Moves between items:
x302: π>x577, θ>x89, ψ>x181, κ>x892, τ>x923
x883: π>x980, θ>x841, ψ>x219, κ>x5, τ>x977
x347: π>x847, θ>x822, ψ>x821, κ>x511, τ>x305
x354: π>x2, θ>x450, ψ>x138, κ>x486, τ>x647
x822: π>x148, θ>x385, ψ>x875, κ>x10, τ>x808
x450: π>x104, θ>x101, ψ>x750, κ>x674, τ>x287
x138: π>x408, θ>x750, ψ>x302, κ>x259, τ>x509
x980: π>x285, θ>x853, ψ>x324, κ>x219, τ>x238
x71: π>x89, θ>x354, ψ>x791, κ>x287, τ>x408
x408: π>x381, θ>x647, ψ>x577, κ>x302, τ>x680
x259: π>x302, θ>x71, ψ>x892, κ>x647, τ>x701
x701: π>x923, θ>x408, ψ>x87, κ>x846, τ>x342
x219: π>x324, θ>x377, ψ>x713, κ>x32, τ>x520
x32: π>x713, θ>x247, ψ>x238, κ>x977, τ>x101
x89: π>x509, θ>x2, ψ>x701, κ>x791, τ>x381
x287: π>x791, θ>x486, ψ>x754, κ>x2, τ>x302
x841: π>x853, θ>x305, ψ>x377, κ>x640, τ>x536
x128: π>x247, θ>x796, ψ>x536, κ>x36, τ>x219
x562: π>x608, θ>x347, ψ>x796, κ>x808, τ>x841
x50: π>x520, θ>x980, ψ>x101, κ>x636, τ>x852
x10: π>x875, θ>x197, ψ>x562, κ>x823, τ>x847
x148: π>x433, θ>x823, ψ>x305, κ>x875, τ>x796
x65: π>x5, θ>x433, ψ>x853, κ>x841, τ>x247
x433: π>x640, θ>x562, ψ>x128, κ>x305, τ>x883
x104: π>x259, θ>x741, ψ>x647, κ>x750, τ>x791
x577: π>x342, θ>x509, ψ>x824, κ>x181, τ>x197
x5: π>x219, θ>x640, ψ>x32, κ>x853, τ>x50
x181: π>x824, θ>x701, ψ>x385, κ>x680, τ>x957
x197: π>x24, θ>x49, ψ>x347, κ>x957, τ>x148
x413: π>x486, θ>x520, ψ>x104, κ>x450, τ>x71
x608: π>x36, θ>x847, ψ>x883, κ>x796, τ>x853
x87: π>x957, θ>x577, ψ>x810, κ>x49, τ>x10
x381: π>x49, θ>x892, ψ>x342, κ>x577, τ>x385
x762: π>x287, θ>x413, ψ>x2, κ>x354, τ>x259
x511: π>x821, θ>x10, ψ>x433, κ>x148, τ>x608
x796: π>x883, θ>x821, ψ>x5, κ>x65, τ>x377
x647: π>x892, θ>x287, ψ>x509, κ>x89, τ>x846
x636: π>x101, θ>x219, ψ>x382, κ>x285, τ>x413
x713: π>x413, θ>x50, ψ>x450, κ>x238, τ>x741
x640: π>x377, θ>x608, ψ>x247, κ>x128, τ>x980
x509: π>x680, θ>x754, ψ>x923, κ>x701, τ>x49
x385: π>x823, θ>x87, ψ>x24, κ>x197, τ>x511
x520: π>x674, θ>x285, ψ>x741, κ>x101, τ>x354
x247: π>x50, θ>x883, ψ>x636, κ>x536, τ>x324
x382: π>x762, θ>x713, ψ>x354, κ>x852, τ>x104
x853: π>x32, θ>x128, ψ>x977, κ>x377, τ>x636
x741: π>x71, θ>x852, ψ>x287, κ>x762, τ>x138
x238: π>x450, θ>x636, ψ>x674, κ>x520, τ>x762
x808: π>x796, θ>x511, ψ>x65, κ>x847, τ>x640
x846: π>x87, θ>x302, ψ>x49, κ>x381, τ>x824
x377: π>x977, θ>x36, ψ>x50, κ>x247, τ>x285
x791: π>x701, θ>x138, ψ>x846, κ>x754, τ>x577
x24: π>x808, θ>x810, ψ>x847, κ>x347, τ>x433
x101: π>x741, θ>x324, ψ>x762, κ>x382, τ>x486
x674: π>x750, θ>x382, ψ>x71, κ>x741, τ>x2
x285: π>x382, θ>x32, ψ>x852, κ>x324, τ>x450
x342: π>x822, θ>x680, ψ>x10, κ>x824, τ>x24
x810: π>x511, θ>x824, ψ>x148, κ>x822, τ>x562
x305: π>x128, θ>x808, ψ>x36, κ>x608, τ>x5
x754: π>x846, θ>x259, ψ>x381, κ>x408, τ>x181
x36: π>x536, θ>x65, ψ>x980, κ>x883, τ>x32
x875: π>x305, θ>x24, ψ>x608, κ>x562, τ>x65
x892: π>x181, θ>x791, ψ>x680, κ>x509, τ>x87
x324: π>x852, θ>x977, ψ>x413, κ>x713, τ>x674
x823: π>x562, θ>x957, ψ>x808, κ>x24, τ>x821
x821: π>x841, θ>x875, ψ>x640, κ>x433, τ>x36
x923: π>x197, θ>x381, ψ>x957, κ>x87, τ>x822
x847: π>x65, θ>x148, ψ>x841, κ>x821, τ>x128
x750: π>x647, θ>x762, ψ>x89, κ>x71, τ>x754
x536: π>x636, θ>x5, ψ>x285, κ>x980, τ>x713
x49: π>x810, θ>x181, ψ>x822, κ>x342, τ>x823
x957: π>x347, θ>x342, ψ>x511, κ>x810, τ>x875
x977: π>x238, θ>x536, ψ>x520, κ>x50, τ>x382
x2: π>x754, θ>x104, ψ>x408, κ>x138, τ>x892
x486: π>x138, θ>x674, ψ>x259, κ>x104, τ>x89
x852: π>x354, θ>x238, ψ>x486, κ>x413, τ>x750
x824: π>x10, θ>x923, ψ>x823, κ>x385, τ>x347
x680: π>x385, θ>x846, ψ>x197, κ>x923, τ>x810

The rows follow the links: the fewer symbols apart two items are, the more alike their rows tend to be.

Each row is also shifted at random along 4 hidden directions that mean nothing.

Some items, each with a row of numbers:
x104: (-192, 86, 49, 157, 39, 65, 194, 165, -645, -245, -50, -64, -274, -216, -77, 34, -77, -274, -159, 105, 147, 154, 206, 2, -217, 9, -191, -331, 323, 113, 25, -219, -180, 57, 229, 249, -13, 150, -215, -101, -204, -79, 232, -145, -8, 226, 206, 306, -93, -89, -346, 407, -110, 18, 324)
x486: (80, -38, -173, -83, 242, -139, -281, 222, 634, 476, 55, -18, 144, -4, -33, -258, 220, -307, -180, -413, -216, 407, 260, 42, 422, -358, -156, 371, 321, 384, 69, -89, 104, -288, -131, -7, 96, 108, -53, 7, 125, -56, 268, -82, -220, 142, 23, 86, -520, 97, -246, -615, 6, -123, -125)
x883: (-153, 115, 233, 112, -79, 80, -88, -235, -433, -159, -288, 16, -471, -165, 28, -491, -43, 71, -124, 76, -331, -126, -488, 34, -320, 496, 61, -468, -202, -299, -155, -31, -399, 115, 167, -140, 224, -227, 90, 216, -234, -193, -159, -36, 248, -202, 207, -179, 285, -119, 200, 612, -753, -83, 165)
x89: (53, 161, 75, -23, 231, -67, -176, 134, 177, 81, -15, -34, -310, -335, -15, -293, 16, -359, 9, -430, -260, 166, -6, 75, 66, -83, -274, 39, 91, -11, -342, -113, 124, -296, 87, 154, 19, 35, -69, -230, -138, -162, -9, 85, 87, 224, -169, 123, -339, 89, -145, -192, -269, -235, -199)
x381: (275, -2, -178, -38, 165, 87, 67, -11, -31, -223, -35, 105, -249, -144, 13, -127, -28, -289, 175, -83, -132, -251, 28, 53, -271, -294, 116, 32, 150, -191, -169, 22, 7, -143, 215, 240, -218, -72, 54, -391, -147, 69, -204, 265, 178, 114, -208, 111, -163, 64, -68, -31, -127, 26, -208)
x287: (-363, 101, 117, 16, 337, -92, -229, 48, -43, 34, -348, -10, -648, -411, -1, -735, 123, -531, -178, -457, -763, 131, -188, 57, -23, -8, -238, -54, 157, -64, -275, -73, -106, -242, 174, 75, 204, -104, -201, -94, -196, -245, -72, 101, 85, 156, 48, 229, -315, 112, -258, 81, -818, -369, -107)
x285: (-622, 162, -346, -242, -283, -299, -80, -157, 606, 409, -14, 344, 626, 404, -438, 204, 43, 383, -98, 304, -49, 295, 173, -169, 709, 8, 131, 630, 18, 357, -86, -150, 187, 512, -146, -217, 132, -202, 9, 403, 44, -53, 473, -244, -367, -150, -2, -195, 315, -182, -68, 38, 591, 169, 3)
x713: (652, 8, -247, 30, 180, 207, 182, -93, 47, 340, 139, 56, 456, 74, 24, 227, 187, -78, -226, 117, 301, 220, 187, 110, -29, 2, 30, -127, 252, 336, 215, -321, -201, 74, 102, -121, -2, 305, -86, 321, 89, 122, 268, -65, -200, -14, 164, -189, -182, -120, -280, -401, 243, 321, 262)
x148: (-473, -174, 258, 71, -15, 8, 61, -105, -138, -265, -120, -43, -124, 19, 118, -53, -138, 139, 77, 81, -106, -322, -262, -71, -131, 27, 106, -6, -323, -199, 64, 327, -26, 52, -147, -72, -73, -109, -26, -11, 233, 183, -251, -1, 39, -219, 128, 32, 235, 63, 188, 203, -118, -116, -1)
x101: (-579, 289, -3, -35, -238, -64, 241, -172, -529, -132, -186, 193, 113, -81, -280, 333, -155, 161, -165, 480, 26, 133, 36, -148, 134, 393, -116, -16, -55, 195, -154, -270, 57, 579, 106, -33, 76, 72, -359, 328, -90, -117, 288, -154, -172, 93, 184, 123, 463, -177, -311, 676, 248, 123, 317)
x433: (-1159, -162, 231, 165, -205, 141, -130, 172, 94, 195, 431, -350, 210, 213, 207, 138, 52, 361, 16, -114, 595, 95, -35, 145, -91, 157, -17, -384, -138, -47, 298, 46, -144, -294, -213, -194, 56, 136, 381, 100, 54, -40, 33, -243, 124, -133, 56, -391, -61, -59, 480, -339, 107, 110, 121)
x181: (-1483, 189, -129, -116, -213, -80, 193, -73, 25, -228, 119, 241, 148, 7, -238, 319, -216, 175, 319, 245, 239, -185, 61, -42, 20, -53, 75, 278, -129, -152, -334, -27, 217, 221, 169, 208, -263, -157, 87, -201, -131, 28, 30, 25, 97, 89, -280, -35, 234, -90, 52, 224, 463, 113, -183)
x577: (58, 52, -217, -155, -209, -203, 303, -44, 328, -299, 178, 385, 477, 205, -453, 507, -354, 123, 404, 435, 336, -281, 242, -187, 282, -426, 152, 806, -119, 83, -322, 89, 407, 426, 35, 280, -475, -205, -25, -263, 127, 272, 210, -137, -152, -30, -242, 89, 343, -120, -114, 143, 995, 119, -209)
x957: (-120, -238, -164, -67, 59, 113, -30, 90, 307, 126, 234, -188, 267, 209, 296, 266, 132, 86, 150, -122, 269, -120, 204, 40, -65, -267, 176, 59, 63, -71, 349, 175, 152, -267, -179, -39, -143, 130, 175, -187, 192, 200, -251, 246, 25, -38, -225, -102, -206, 197, 199, -617, 259, 130, -189)
x562: (-148, -250, 236, 109, 23, 207, 125, 58, 92, 35, 332, -219, 348, 120, 256, 296, -92, 170, 70, -7, 564, -134, -77, 94, -131, -75, 9, -125, -192, 9, 270, 184, -45, -171, -236, -89, -179, 233, 121, 59, 353, 267, -60, -188, 4, -206, 84, -224, -85, 2, 263, -430, 326, 136, 121)
x810: (-548, -109, -58, -214, -55, -326, -399, -133, 453, -55, -464, 78, -341, 171, 75, -458, 110, 105, 122, -163, -873, -258, -157, -253, 313, -105, 258, 541, -211, -314, -13, 442, 304, 41, -253, -125, 183, -495, 49, -183, 84, 3, -475, 395, -32, -109, -237, 239, 155, 331, 224, 185, -461, -319, -504)
x824: (684, -74, -94, -171, 41, -112, -5, -118, 207, -171, -173, 78, -15, 91, 118, 105, -13, 11, 210, 18, -309, -316, -35, -151, 65, -228, 166, 417, -143, -173, -35, 311, 361, 41, -141, 49, -141, -125, -98, -276, 175, 196, -348, 349, -46, -13, -250, 213, 75, 263, 42, -37, 130, -139, -364)
x247: (-103, 108, -38, -112, -62, -79, -359, -143, 476, 491, -35, 58, 96, 78, 0, -306, 213, 197, -151, -224, -279, 224, -224, 63, 266, 339, -15, -7, -168, -35, -154, -128, -32, -61, -112, -344, 309, -87, 205, 360, -104, -260, 58, -5, 14, -110, -23, -384, 1, -17, 224, -204, -314, -33, -110)
x980: (371, 197, 2, -27, -226, -69, -103, -159, -285, 9, -276, 74, -196, 33, -42, -143, 50, 198, -148, 157, -299, 116, -153, -63, -8, 484, 78, -238, -81, -153, -70, -137, -119, 273, 76, -170, 260, -173, -16, 247, -246, -275, -30, 55, 38, -13, 60, -54, 324, -63, 45, 554, -360, -7, 98)
x24: (-1883, -207, -75, -68, -108, -18, -108, 32, 741, 326, 368, -53, 585, 404, 20, 241, 36, 355, 144, -46, 397, -62, 74, 66, 265, -215, 168, 350, -157, 115, 188, 177, 140, -130, -314, -170, -124, 21, 332, 80, 291, 211, 38, -152, -85, -223, -126, -352, -72, 5, 357, -648, 512, 114, -138)
x808: (-896, -154, 322, 122, -120, 61, -42, -16, 6, -29, 117, -208, 57, 94, 166, 68, -87, 236, 67, -13, 212, -110, -221, 36, -68, 144, -10, -156, -339, -121, 144, 196, -3, -123, -210, -174, 29, 31, 104, 66, 173, 41, -126, -152, 82, -171, 69, -157, 113, 49, 321, -49, 3, -44, 57)
x853: (167, 8, 37, -150, 217, -217, -669, -292, 731, 554, -427, 93, -373, -73, 134, -1001, 332, -93, -194, -540, -1075, 135, -575, 61, 301, 291, 33, 133, -244, -178, -281, 103, -106, -193, -121, -428, 447, -342, 175, 323, -58, -306, -248, 170, 93, -241, 7, -311, -128, 136, 282, -219, -1026, -344, -347)
x823: (493, -332, 77, 153, 193, 314, 220, -22, -543, -353, -63, -222, -264, -45, 371, -16, 0, -99, 67, 86, 89, -436, -86, 11, -614, -154, 193, -434, 97, -266, 402, 208, -281, -204, 78, 83, -133, 70, -2, -171, 125, 296, -469, 263, 181, -119, 107, 162, -97, 114, 53, 36, -295, 69, 99)
x197: (-857, -2, 36, -37, -137, -63, -58, -99, -460, -400, -278, -65, -479, -36, 186, -67, -33, 155, 115, 99, -345, -302, -127, -100, -213, 177, 177, -201, -135, -442, 38, 206, 110, 77, 56, 51, 63, -192, 15, -216, -155, -90, -474, 411, 203, 71, -192, 217, 268, 238, 188, 527, -392, -108, -191)
x536: (202, 120, -26, -44, -163, -7, -137, -89, 112, 306, 80, -4, 138, 94, 10, 16, 95, 228, -116, 9, 76, 206, -83, 64, 95, 340, 22, -207, -85, 1, -8, -198, -84, 55, -9, -220, 201, 15, 175, 313, -117, -190, 114, -50, 46, -54, 27, -315, 66, -79, 186, -36, -109, 111, 83)
x87: (1271, -104, -89, -45, 313, 210, 246, -64, -141, -242, 18, -29, -67, -171, 265, 162, -31, -233, 218, -50, 34, -361, -39, 34, -384, -243, 81, -49, 23, -201, 23, 135, 76, -199, 107, 187, -302, 156, -116, -340, 124, 286, -376, 361, 116, 57, -216, 136, -205, 193, -67, -291, 24, 37, -176)

Start here and follow the symbols in turn, left to right. Where do you end up?
Answer with the item's name.
(573, 106, 173, 18, -121, -101, -67, -290, -243, -176, -372, 162, -274, -74, -154, -341, -122, 127, -69, 203, -445, -171, -404, -93, -35, 370, 69, -40, -329, -177, -248, 90, -189, 328, 51, -153, 158, -320, -17, 215, -96, -116, -59, -86, 61, -246, 192, -57, 432, -126, 111, 695, -442, -164, 47)
θ κ ψ κ: x980
(120, -40, -113, -81, 319, 171, 55, -85, 68, -49, -34, -13, -187, -177, 248, -114, 97, -259, 156, -240, -155, -226, -94, 112, -317, -101, 97, -93, 17, -273, -112, 23, 40, -284, 133, 91, -138, 64, 37, -311, -48, 112, -408, 408, 199, 54, -287, -27, -285, 180, 42, -357, -254, 4, -246)
κ τ θ ψ τ: x305
(-435, 43, -107, -26, 44, 153, 296, -88, -150, -232, 223, 80, 97, -59, 29, 321, -137, -30, 254, 122, 406, -230, 56, 98, -329, -86, 73, -86, -25, -142, -127, -57, 65, -30, 218, 191, -348, 115, 65, -288, -60, 155, -105, 141, 145, 100, -229, -47, -22, 3, 7, -98, 288, 184, -102)
π ψ π π: x796
(-52, -6, -49, -6, 395, -6, -166, 159, 386, 295, 28, -47, -126, -214, 65, -434, 183, -476, -142, -480, -275, 271, 59, 109, 143, -315, -215, 121, 306, 216, -85, -77, -80, -389, 40, 63, 72, 126, -71, -76, -11, -52, 147, -50, -52, 130, 41, 73, -570, 77, -222, -541, -248, -157, -56)
π κ ψ: x846
(1010, -39, -14, 130, 304, 158, 189, 214, -191, -31, 89, -45, -39, -208, 1, 13, 30, -480, -109, -93, 178, 109, 250, 101, -109, -340, -184, -83, 391, 275, 76, -152, -124, -175, 162, 247, -129, 262, -217, -112, 49, 135, 199, -111, -116, 181, 178, 263, -380, -55, -412, -242, 72, 44, 203)
κ ψ θ π θ: x647
(-1472, -30, 283, 122, -530, -95, -34, 89, -36, -63, 321, -129, 292, 319, -160, 302, -180, 551, 123, 265, 565, 27, 22, -37, 115, 227, 65, -67, -312, -13, 129, 124, 4, 181, -198, -129, 17, -97, 307, 152, 0, -78, 215, -417, 37, -183, 70, -249, 396, -166, 460, 257, 452, 78, 177)
ψ θ κ: x841
(1209, -414, 84, 132, 262, 290, 297, 5, 11, -126, 235, -210, 297, 114, 296, 255, -63, -47, 113, 63, 432, -348, -6, 74, -344, -369, 114, -28, -24, 85, 413, 275, -107, -204, -129, 28, -333, 281, 9, -105, 480, 518, -188, -17, -59, -277, 179, -16, -217, 51, 45, -493, 309, 131, 105)
κ τ π τ: x977
(-879, -176, -21, -48, -19, -47, -144, -66, 163, -103, -176, -31, -104, 188, 127, -155, 38, 141, 86, -9, -286, -260, -107, -107, 8, -107, 236, 136, -89, -212, 166, 290, 38, -37, -143, -75, 6, -232, 119, -93, 128, 127, -350, 219, 46, -160, -101, 63, 101, 181, 231, 50, -187, -92, -214)
π κ π θ θ: x148
(907, 9, -283, -23, 8, 71, 243, -91, 122, 242, 165, 154, 598, 198, -148, 393, 41, 70, -143, 359, 415, 154, 262, -11, 123, -96, 87, 122, 230, 417, 217, -243, -73, 248, 12, -50, -71, 227, -89, 313, 155, 179, 382, -146, -304, -36, 167, -119, 20, -203, -278, -248, 564, 373, 273)
κ τ π π: x89
(-8, -127, 179, 36, -445, -200, 10, 71, 236, -116, 224, -36, 407, 429, -259, 271, -265, 517, 154, 333, 398, -68, 52, -160, 335, -73, 149, 373, -283, 146, 155, 282, 117, 281, -294, -127, -77, -220, 207, 101, 211, 106, 227, -449, -148, -296, 147, -111, 402, -158, 304, 253, 595, -1, 81)
κ τ κ κ: x536
(376, 13, 3, -76, 481, -155, -322, 96, 582, 314, -237, 80, -330, -305, 11, -695, 174, -589, -149, -634, -731, 187, -101, 71, 267, -287, -193, 367, 135, 158, -323, 37, 60, -361, -24, 39, 110, -31, -159, -124, 33, -75, -5, 83, -57, 95, -9, 124, -523, 136, -248, -445, -501, -386, -302)
ψ κ τ τ: x822
(318, -75, -56, -152, -79, -142, 33, -88, 73, -252, -162, 81, -44, 131, 33, 148, -76, 131, 211, 114, -235, -306, 40, -192, 110, -172, 173, 394, -145, -226, -30, 313, 355, 131, -137, 52, -122, -183, -66, -258, 133, 168, -339, 308, -46, 6, -269, 262, 228, 216, 101, 129, 141, -96, -285)
τ π π θ: x305
(-805, 108, -42, 33, -42, -25, 9, 216, -101, 155, 111, -74, 51, -31, -90, 103, 75, -109, -158, -68, 159, 399, 296, 24, 154, 5, -187, -108, 294, 233, 57, -244, -1, -26, 41, 62, 98, 161, -66, 50, -119, -202, 314, -152, -102, 215, 75, 117, -181, -58, -218, -50, 112, 31, 169)
κ θ ψ π τ: x381
(-595, 59, -177, -57, -46, 0, 85, 62, 35, -141, 129, 126, -48, -47, -120, 79, -78, -77, 237, 2, 164, -119, 164, 48, -95, -203, 89, 62, 127, -106, -186, -80, 48, -75, 210, 270, -199, -89, 146, -334, -227, -8, -13, 129, 149, 141, -279, 3, -90, -39, -23, 17, 157, 90, -157)
θ κ τ κ: x49
